In the rows, zero is written as 128.
Each row of numbers belongs to one of the nodes below and depends on some of the facts about them. Some rows are named. Which node is each other row?

There are 3 kinds of fact about the nodes: η, β, ζ.
(656) {β=(313), ζ=skedu}
(261) {β=(1171), ζ=gebro}
(734) {ζ=mudri}
(454) {β=(1290), ζ=gebro}
(851) {ζ=skedu}
(563) {η=(1062) (640), β=(36) (383), ζ=flado}
(1134) {η=(1032) (640) (596), ζ=mudri}
(1064) {β=(392) (667) (849), ζ=skedu}
(326) {η=(851), ζ=skedu}
(993) {η=(932), ζ=skedu}
(1265) {ζ=skedu}
(1340) {η=(1003), ζ=gebro}
(910) {η=(596), β=(313) (662) (1118), ζ=skedu}
(1385) {η=(777), ζ=mudri}
(1362) {β=(878), ζ=mudri}
(777) {η=(1157), ζ=mudri}
(1357) {β=(127), ζ=skedu}
(1519) {η=(1308), β=(101) (85), ζ=skedu}
(92) {η=(640) (1012), ζ=gebro}
(588) {η=(1235), ζ=flado}
(524) {β=(590) (1290), ζ=gebro}
(1003) {η=(1032) (327), ζ=skedu}
(66) {β=(524), ζ=skedu}
(1218) {η=(908), β=(1531) (1167), ζ=skedu}
(383) {β=(313) (1167), ζ=skedu}
(527) {ζ=skedu}
(908) {ζ=brobur}
(638) {β=(590) (1290), ζ=gebro}
(611) {ζ=mudri}
(608) {β=(590), ζ=gebro}
(745) {η=(1425), β=(819) (594), ζ=skedu}
(609) {β=(656) (1408), ζ=skedu}
(914) {η=(1428), ζ=skedu}
(19) {η=(914), ζ=skedu}
(1425) {η=(269), ζ=gebro}
(1479) {η=(1425) (1513), ζ=skedu}
(640) {ζ=gebro}
(1068) {η=(1428) (849) (596), ζ=flado}
(1290) {β=(313), ζ=flado}
(296) {η=(819) (1003), ζ=skedu}
(370) {η=(1428), ζ=skedu}
(711) {β=(590) (1531), ζ=skedu}
(444) {η=(376), ζ=skedu}
(664) {β=(1157) (1171) (370), ζ=skedu}
(303) {η=(1062), ζ=brobur}
(392) {β=(1157) (1531) (1167) (3) (127), ζ=brobur}
(1184) {η=(1131), ζ=brobur}
(135) {ζ=brobur}
(1506) {η=(786), ζ=skedu}
(101) {β=(1290), ζ=flado}
(979) {η=(911), ζ=skedu}
(205) {ζ=mudri}
(849) {ζ=brobur}
(376) {β=(590) (894) (1118), ζ=gebro}
(354) {ζ=brobur}
(1496) {η=(1208), β=(135), ζ=mudri}
(1157) {η=(1012), β=(36), ζ=skedu}
(707) {η=(1425) (588), β=(1173) (933), ζ=mudri}
(1035) {η=(183) (205) (1169), ζ=skedu}
(1502) {η=(1012), ζ=skedu}
(1428) {η=(269), ζ=mudri}
(235) {η=(611), β=(101), ζ=skedu}
(394) {β=(878) (383), ζ=skedu}
(1298) {β=(1157), ζ=skedu}
(71) {η=(80) (588), ζ=skedu}
(1372) {ζ=gebro}
(1149) {η=(1265) (611), ζ=gebro}
(906) {ζ=mudri}
(937) {η=(849) (588), ζ=brobur}
(819) {η=(979) (1513), ζ=skedu}
(108) {η=(1184) (979), β=(1531), ζ=flado}
(1208) {η=(733), ζ=skedu}
(704) {η=(1149) (1506), β=(878), ζ=gebro}
(1515) {η=(444), β=(849) (1167) (524), ζ=skedu}
(80) {η=(1169), ζ=skedu}
(891) {η=(1012), ζ=gebro}
(1319) {β=(454), ζ=skedu}
(667) {ζ=skedu}
(1480) {η=(235) (563) (1265), ζ=flado}
(594) {β=(1290) (1340), ζ=mudri}
(859) {ζ=gebro}
(1188) {η=(932), ζ=skedu}
(1486) {η=(376) (1134), ζ=skedu}
(1012) {ζ=mudri}
(1167) {ζ=skedu}
(589) {ζ=skedu}
(954) {ζ=mudri}
(1312) {η=(326) (1005), ζ=mudri}
(662) {ζ=skedu}
(961) {η=(193), ζ=gebro}
(894) {η=(707), β=(1220) (1171) (1515) (1340), ζ=gebro}
(747) {ζ=gebro}
(911) {η=(932) (1436), ζ=skedu}
(3) {β=(1515), ζ=flado}
(246) {β=(313) (1167) (370), ζ=skedu}
(197) {ζ=flado}
(313) {η=(596) (1506), β=(370), ζ=flado}
(1173) {β=(734) (664), ζ=skedu}
(1169) {ζ=skedu}
(1408) {β=(36) (1357) (1515), ζ=skedu}
(932) {η=(127), ζ=skedu}
(722) {β=(444), ζ=skedu}
(36) {η=(354), ζ=gebro}
(1200) {η=(777), ζ=skedu}
(1131) {η=(376), ζ=skedu}
(752) {η=(1372) (444) (589) (891), ζ=brobur}
(1235) {ζ=gebro}
(1112) {β=(590) (527), ζ=skedu}
(1308) {η=(704) (563), β=(246) (3), ζ=skedu}
(1118) {ζ=flado}
(1513) {η=(269) (563), ζ=mudri}
(195) {η=(908), ζ=skedu}
(898) {ζ=skedu}
(193) {η=(1003) (1012), ζ=skedu}
(475) {η=(1157) (979), ζ=skedu}
(1296) {β=(656), ζ=skedu}
(1436) {ζ=flado}
(127) {η=(1506) (1012), β=(370), ζ=skedu}
(83) {η=(1506), ζ=skedu}
(1005) {η=(1188), ζ=gebro}
(878) {β=(733) (954) (127) (370), ζ=skedu}
(373) {β=(3), ζ=skedu}
(933) {β=(704), ζ=mudri}
(786) {ζ=gebro}
(327) {η=(611) (1012), ζ=mudri}
(344) {η=(80), ζ=mudri}
(187) {η=(245), ζ=flado}
(245) {η=(327), ζ=gebro}
(85) {β=(370), ζ=skedu}
(442) {ζ=skedu}
(1531) {β=(313), ζ=flado}
(1220) {β=(733), ζ=skedu}
(1062) {η=(1032), ζ=mudri}
(1032) {ζ=mudri}
(1171) {β=(1531) (711), ζ=skedu}
(269) {ζ=gebro}
(590) {β=(370), ζ=gebro}
(596) {ζ=skedu}
(323) {η=(704) (127), ζ=mudri}
(183) {η=(1188) (1131), ζ=skedu}
(310) {η=(747) (1428) (19) (898) (354) (1012), ζ=skedu}
(665) {η=(1312) (1385) (859), ζ=mudri}
(726) {ζ=gebro}
(733) {η=(596), β=(954), ζ=skedu}

Some nodes and their rows:
[139 127 119 139 131 150 131 103 130 127 131 115 117 125 142 123 126  96
 144 106 167 118 134 140 112 131]: (563)
[120 129 122 130 123 133 135 124 132 110 128 122 131 122 114 128 130 137
 104 137 128 129 135 125 150 134]: (1184)
[113 142 126 119 124 154 151 141 112 118 162 145 137  94 127 143 125 141
 117 144 120 143 111 137 153 104]: (665)
[150 133 142 129 125  98 117 145  67 135 119 108 114 138 123 114 142 124
 175 143  99 110  95  76 100 121]: (370)
[126 122 143 127 115 134 133 134 129 132 144 128 147 128 137 105 130 139
 105 135 119 123 133 136 130 129]: (1428)
[139 131 131 138 128 111 116 123  86 123 135 113 116 143 134 131 134 111
 170 136 111 104  95  94 109 120]: (313)
[124 128 129 123 118 137 125 127 131 134 146 121 143 136 130 114 139 138
 106 136 122 131 121 141 145 129]: (327)
[140 137 144 156 119 153 121 125 136 124 122 144 124 132 129 136 100  97
 148  91 117 106 137 104 121 114]: (894)
[107 108 141 107 111 118 149 149 134 150 145 142 144 131 154 108 112 134
 122 124 132 136 120 112 114 133]: (1208)
[119 126 128 121 109 118 135 142 134 145 127 130 146 136 133 124 126 128
 119 126 135 136 115 118 139 125]: (310)
[118 119 143 142  92 142 145 142 132 116 121 131 149 129 121 117 119 122
 113 112 110 130 136 101 144 124]: (937)
[111 160  85 143 136 131 169 110 152 142 120 169 154 111 127 144 173   6
 172 112 103 118 128 163  72 135]: (1218)
[138 113 122 135 138 103 134 132  66 116 119  85 113 138 130 120 156 125
 169 145 130 113 125 128 107 119]: (1167)
[137 130 121 133 134 142 126 115 136 129 126 130 116 127 142 137 117 108
 148 102 156 127 139 144 109 124]: (609)
[138 126 130 145 137 161 130  97 124 116 137 123 111 118 133 118 125  88
 149 104 162 108 143 134 109 126]: (392)
[145 128 126 137 144 129 125 120 108 129 127 115 112 129 134 133 130 114
 159 119 142 111 132 131 106 120]: (383)
[127  91 137 141 131 113 141 120  87 100 125  91 114 130 138 105 144 132
 143 133 122 101 156 127 107 136]: (849)
[135 126 137 141 136  93 110 118 107 112 127 130 110 148 143 155 124 137
 154 146  92 102 113 112 115 122]: (1290)

Rows to name:
No name comes twice in this set of rows, the named rows included.
[116 105 146 134 123 126 135 142 141 112 108 130 133 122 120 112 123 154
 108 117 105 135 171 122 120 144]  (1235)
[100 126 126 105 159 130 158 143 123 115 145 148 101  84 131 149 114 180
 117 155 141 150 150 151 125 127]  (851)
[119 122 124 119 140 118 130 123 137 122 125 122 124 119 123 124 133 158
 106 146 134 140 149 139 136 143]  (1436)
[148 146 125 132 147 152 110 124 138 139 122 143 112 115 122 123 109 112
 145 109 151 131 129 126 103 128]  (394)
[141 143 124 148 125 143 119 110 128 119 129 125 122 129 132 148 117  99
 151 113 138 119 118 129 131 114]  (108)
[135 114 127 141 126 122 135 121  93 111 126  98 117 129 135 126 148 111
 150 127 142 110 134 131 114 121]  (3)
[144 149 138 117 139 146 101 123 124 144 129 134 108 116 102  98 118 116
 132 131 136 133 107  95 111 141]  (704)
[140 130 144 132 144 105 106 119  97 117 124 121  96 136 126 135 133 123
 157 148  95 109 113 104 115 128]  (590)
[142 139 132 134 143 131 108 117 154 134 126 147 119 134 136 149 104 120
 141 111 126 127 130 130 115 128]  (1112)
[141 150 131 133 124 133 107 117 151 145 134 147 125 143 143 154 104 104
 147 109 124 120  99 120 123 120]  (1519)
[132 121 117 124 142 116 111 109 144 119 113 113 115 134 113 126 144 138
  96 146 136 136 146 147 146 152]  (1372)
[133 126 111 121 127 107 120 134 127 128 111 106 135 138 112 131 146 145
 108 145 130 137 126 142 154 131]  (444)

The same nodes again, as new rows of numbers:
Known rows:
[109 139 155 117  76 100  63 103 127 168 138 126 148 140 109 107 129 131
 175 135 127  97 123 142 150 164 171 168 162  97 171  96 126 129 123 141
 157  99 131 126 141  65 199 104 138 150 144 100 163 105  98 135 115]: (370)
[152 137 161 148 111 118 116 118 133 139 147 126 127 127 111 135 133 134
 112 122 124 132 121 118 158 130 135 123 116 112 130 127 102 131 127 142
 122 137 122 117 125 117 131 111 117 134 126 127 115 149 121 125 131]: (296)
[137 124  98 115 114 116 163 105 131 132 114  91 108 138 119 137 122 107
 124 100 138 111 143 121 109 154 113 155 120 136 117 101 146 122 126 127
 143 151 130 153 120 122 120 125 116 131 108 132 118 108 132 121  94]: (849)
[132 129 150 124 136 107 125 119 139 112 115 107 115 139 112 109 149 116
 104 109 117 142 144 123 138 138 132 117 110 125 116 124  95 137 111 140
 125 110 118  97 136 134 129 114 139 115 123 142 124 139 116 131 131]: (183)
[127 130 117 142 115 157 132 139 128 132 133 166 135 113 137 153 122 152
 128 140 132 121 133 129 151 108 133 115 137 137 126 119 139 131 148 119
 119 128 142 116 120 136 138 116 124 128 118 128 117 151 131 130 148]: (235)
[134 118 129 131 124 111 134 139 142 133 140 114 136 139 115 130 145 121
 112 124 105 129 125 141 119 122 107 119 139 119 116 123 116 130 121 129
 117 153 128 120 136 115 127 120 139 130 128 117 144 132 123 127 123]: (1118)
[133 128 144 133 136 112 133 125 153 116 124 116 124 132 109 119 137 136
 107 105 137 143 135 117 144 129 133 111 119 128 129 121 106 120 119 134
 134 125 135 124 133 129 141 109 122 117 130 143 119 147 115 135 113]: (979)
[140 127 118 125 109 110 147 104 138 139 116 120 126 125 127 122 127 135
 133 109 163 117 127 116 128 156 135 154 118 131 135 124 137 122 120 124
 140 148 122 196 115 120 121 133 110 123 105 136 112  97 133 133  97]: (1428)
[144 124 163 142 131 108 110 132 137 124 148 110 128 137 116 115 134 140
 105 116 120 142 117 117 142 130 140 111 127 121 136 145  96 128 119 128
 121 137 131 124 141 120 129 126 128 122 139 130 132 147 121 135 118]: (1200)
[119 129 121 135 127 140 136 145 117 121 138 134 144 126 138 111 117 133
 132 141 106 126 136 134 127 118 120 114 134 145 129 128 127 131 137 122
 128 120 138 120 127 143 141 146 132 141 152 117 135 131 119 126 147]: (1173)
[145 133 126 119 118 133 137 103 149 143 109 154 116 114 122 141 128 131
 126 134 164 151 131 117 131 143 123 134 117 113 117 131 143 121 117 124
 136 141 126 151 117 120 106 109 124 127 104 138 108 107 140 122 115]: (1062)
[124 130 117 109 131  96 156 122 149 104 103 104 130 127 118 104 139 112
 114  99 120 129 141 138 129 138 119 124 119 136 108 103 108 126 102 138
 126 111 131 112 136 138 143 120 139 113 114 142 125 133 118 138 118]: (1169)
[123 129 118 135 130 142 138 150 112 114 136 130 148 125 133 104 110 137
 130 151 100 128 142 132 127 120 113 112 134 153 128 133 131 134 144 123
 132 125 140 123 122 150 142 147 133 142 160 118 129 129 111 119 151]: (1220)
[ 55 135 131 102 133 139   6 123  97 181 134 182 126 128 137 162 138  74
 212 135 141  98  93 165 111 103 153 192 156  48 190  80 180 107 123 175
 160  45 122  51 151  36 191  97 152 163 132  91 191 149 135 146 112]: (313)
[125 118 142 121 159 111 133 128 145 116 115 110 117 134 109 112 136 132
 111 121 139 150 124 120 119 136 132 123 134 129 137 160 117 121 114 116
 125 140 128 147 144 133 116 125 127 109 130 135 132 115 126 140 109]: (859)
[152 139 160 125 125 141 115  97 133 145 122 148 112 122 126 137 126 127
 122 136 145 157 125 108 132 139 134 131 106 107 121 150 137 129 118 125
 133 137 113 135 117 117  95 113 130 125 114 135 111 109 136 118 126]: (323)
[117 129 116 138 135 132 134 147 112 121 137 131 147 119 142 109 113 127
 141 146 107 127 138 136 122 108 113 112 128 146 134 128 132 122 140 136
 130 118 138 123 121 145 143 151 129 146 162 119 130 127 118 121 145]: (394)
[150 132 150 135  95 107 126 119 120 144 143 102 121 141 115 137 147 109
 117 116 106  96 116 133 143 138 122 147 115 114 121 103 122 146 136 148
 123 151 109 133 115 108 124 121 121 130 114 122 116 134 126 119 118]: (1068)

Name these rows:
No name comes twice in this set of rows, the named rows included.
[139 135 119 116 103 100 157 112 138 132 107 109 123 129 120 123 139 115
 124 112 143 110 122 138 130 148 133 158 121 131 117 117 135 128 121 138
 133 133 109 163 117 123 123 127 117 122 108 129 111 110 131 129 109]  (1425)
[136 117 119 120 134 131 135 113 135 140 134  95 119 140 122 141 130 118
 121 127 124 143 136 118 100 142 113 130 142 123 115 131 129 128 122 113
 128 162 135 129 137 120 107 123 142 129 125 124 143 109 136 114 110]  (135)
[129 109 101 119 132 123 148 117 150 137 127 101 124 138 122 141 126 121
 117 126 129 148 140 120  93 139 111 130 148 128 120 128 143 118 112 107
 128 167 141 136 145 116 111 125 145 135 120 125 147 105 129 117 104]  (908)
[127 132 126 151 160 155 137 155  90 103 136 131 125 123 141 124 103 118
 127 135 111 124 135 119 136  97 109 105  94 155 129 138 141 126 158 147
 134 108 131 118 108 169 117 161 110 142 162 139 108 154 135 120 152]  (1515)
[134 137 129 120 126 124 143 121 157 131 110 149 122 115 111 137 133 125
 109 134 149 145 126 127 132 140 121 129 128 121 121 131 143 116 118 128
 132 139 125 140 125 119 120 107 129 121 115 133 117 115 124 132 114]  (786)
[134 120 137 112 154 133 123 104 135 132 113  93  96 145 102 139 129 113
 112 108 134 142 146 106 112 152 125 133 115 118 125 135 133 127 125 115
 147 139 134 118 137 126 109 110 134 114 117 142 127 122 130 124 106]  (1184)
[144 134 162 120 125 108 119 122 127 118 125 103 116 140 120 115 150 108
 112 112 106 136 135 124 130 134 134 127 102 115 110 123  94 151 111 139
 121 109 105  91 135 135 119 126 145 118 121 137 123 135 121 119 140]  (1035)
[134 134 126 121 123 149 126 116 108 132 120 142 130 117 152 131 122 122
 141 144 136 131 131 122 110 136 129 144 114 124 119 141 147 137 131 120
 130 124 115 142 112 137 101 140 129 131 122 127 120 102 144 118 141]  (1496)
[154 124 156 133 138 139 104 102 120 150 140 101 102 145 116 148 130 118
 117 123 127 140 127  98 121 146 134 134 118 106 134 146 129 136 135 118
 134 152 128 119 133 110 101 118 125 130 123 127 137 118 137 116 116]  (752)
[143 118 169 126 152 124 101 108 119 130 126 108 114 143 131 118 135 125
 121 132 139 154 123 107 116 145 144 138 115 109 134 171 106 137 113 111
 129 132 119 136 139 133  93 134 137 113 125 131 136 108 138 127 127]  (665)
[119 131 108 161 156 134 127 158  89 114 155 136 140 119 168 122 115  98
 147 130 108 137 109 140 103  78  95 113 111 136 136 131 133 114 130 159
 114 109 119 111 119 146 112 171 124 153 163 124 134 156 143 118 137]  (1218)
[149 124 149 143 121 126 118 132 142 142 147 126 128 134 101 148 139 129
 108 132 117 131 116 127 143 127 120 118 131 107 127 132 121 128 133 138
 121 162 122 119 130 109 126 113 123 134 129 122 128 141 116 128 113]  (187)

The same nodes again, as new rows of numbers:
Some rows with their names:
[ 81 176 130 130 133  96 139 136 129 140 148 119 132 158 115 162 139 130
 165 145 143 136 111 141 162 145 117]: (1496)
[137 128 114 136 108 133 103 148  86  98 133 126 130 186 133 176 113 165
 121 146 129 151 109 145 143 152 134]: (1208)
[ 83 151 153 142 121 124 124  99 133 116 121 131 120 117 111 174 119 149
 123 131 141  84 108  91 135 129 138]: (1218)
[ 98 162 113 119  58 130 145 107 187 122 126 108 111  85 129 110 167  94
 122 134 142  90  94 116 108 157 134]: (1531)
[120  96 124 111 103 122 197 144 153 150 129  74 122 160 115 118 123 129
 128 149 118 104 109 111 158 183 124]: (376)
[176  98 127  98 128 144 131 136  86 113 141 107 137 167 155 148 127 170
 116 130 112 141 114 100 159 199 134]: (1131)
[176 120 139 101 147 162 115 133  88 110 149 104 147 167 139 146 142 184
 122 116 111 144 112 106 160 186 123]: (183)
[151 160 125 171 139 133  80 135 103  99 159 128 121 187 143 171 135 180
 136 143 149 182 131 136 159 158 141]: (310)
[136 132 125 121 121 141 123 162  92 103 128 146 169 155 145 185 123 173
 122 132 123 120 120 116 134 154 147]: (442)
[144 145  82 115 113 107 151 172 114 100 147 117 155 173 154 163 112 150
 147 173 135 180 122 175 170 171 125]: (1062)
[144 125  63 106  94 110 171 175 123 105 139 113 158 167 145 162  96 151
 131 180 120 159 113 174 166 178 124]: (611)
[138 148 143 113 135 121 119 158  93 113 170 119 175 167 170 145 176 144
 189 116 129 150 112 109 151 181 111]: (344)
[123 134 102  98 121 114 126 155 104  89 142 145 184 135 157 170 128 143
 165 128 137 133 112 133 152 170 122]: (734)
[135  83 176 170 148  91 195 137 162 110 146 119  90 131  83 211  96 123
 165  87  97 114 115 110 154  59 141]: (878)
[ 59 198 103  89  84 137 138 126 143 164 144 105 140 144 103 128 142 148
 127 172 134  80 100 123 148 158 101]: (594)
[123  95 117 141  64 114 145 192 103 100 134 112 141 211 167 142 136 124
 160 159 136 155 107 148 140 195 127]: (269)
[142 104  86 127 103 120 132 177 136  93 127 132 146 168 144 154 113 139
 131 151 146 154 115 163 153 195 126]: (786)
[ 77 126 133 125 107 128 123 112 116 119 132 129 106 139 119 163  95 148
 133 138 135  96  98  85 148 143 125]: (66)

Rows to name:
No name comes twice in this set of rows, the named rows included.
[108 130 131 156 135 106 118 173 127  98 137 126 157 178 158 160 138 152
 151 138 158 162 127 125 159 190 133]  (36)
[155 102 113  92 119 145 134 173 142 123 123 119 177 155 130 153 129 139
 121 113 119 135 112 136 158 209 123]  (859)
[121 133 113 121  91 104 165 184  83 102 145 117 155 180 180 138 153 143
 184 179 132 156 111 154 149 176 133]  (1428)
[108 169 114 123  61 157 144  73 125  98 126 113  99 100 113 138 170 127
  90 143 130  67  94 125  95 130 151]  (656)
[147 157 159 123 109 128  83 131  89 102 171 135 126 181 173 156 147 165
 177 135 127 178 100 118 158 137 129]  (937)
[ 95 136 166  99 124 102 157 120 141 138 142 118 102 132 112 175  88 157
 151 148 125 114 102  98 170  93 117]  (392)
[ 86 199  84  99   8 163 111  89 195 138 136 102 106 104 113  79 176 110
 100 164 158  71  81 128  97 178 118]  (1290)
[ 51 132 184 170 123  88 129 141 146 154 151 105 103 187 136 143 128 133
 191 137 160 128 101  83 168 163 113]  (894)
[105 124 170 160 137  98 179 139 116 131 136 105  99 180 116 182 108 160
 143 153 117 125 125 111 169 118 155]  (733)
[138  82 103 129  62 115 156 161  74  84 135 118 126 191 176 159 102 170
 134 169 120 145 103 133 144 168 140]  (596)
[ 86 161 163 126 108 111 149 145 118 155 163  97 123 190 118 139 158 144
 198 145 129 143 117 112 156 138 115]  (707)

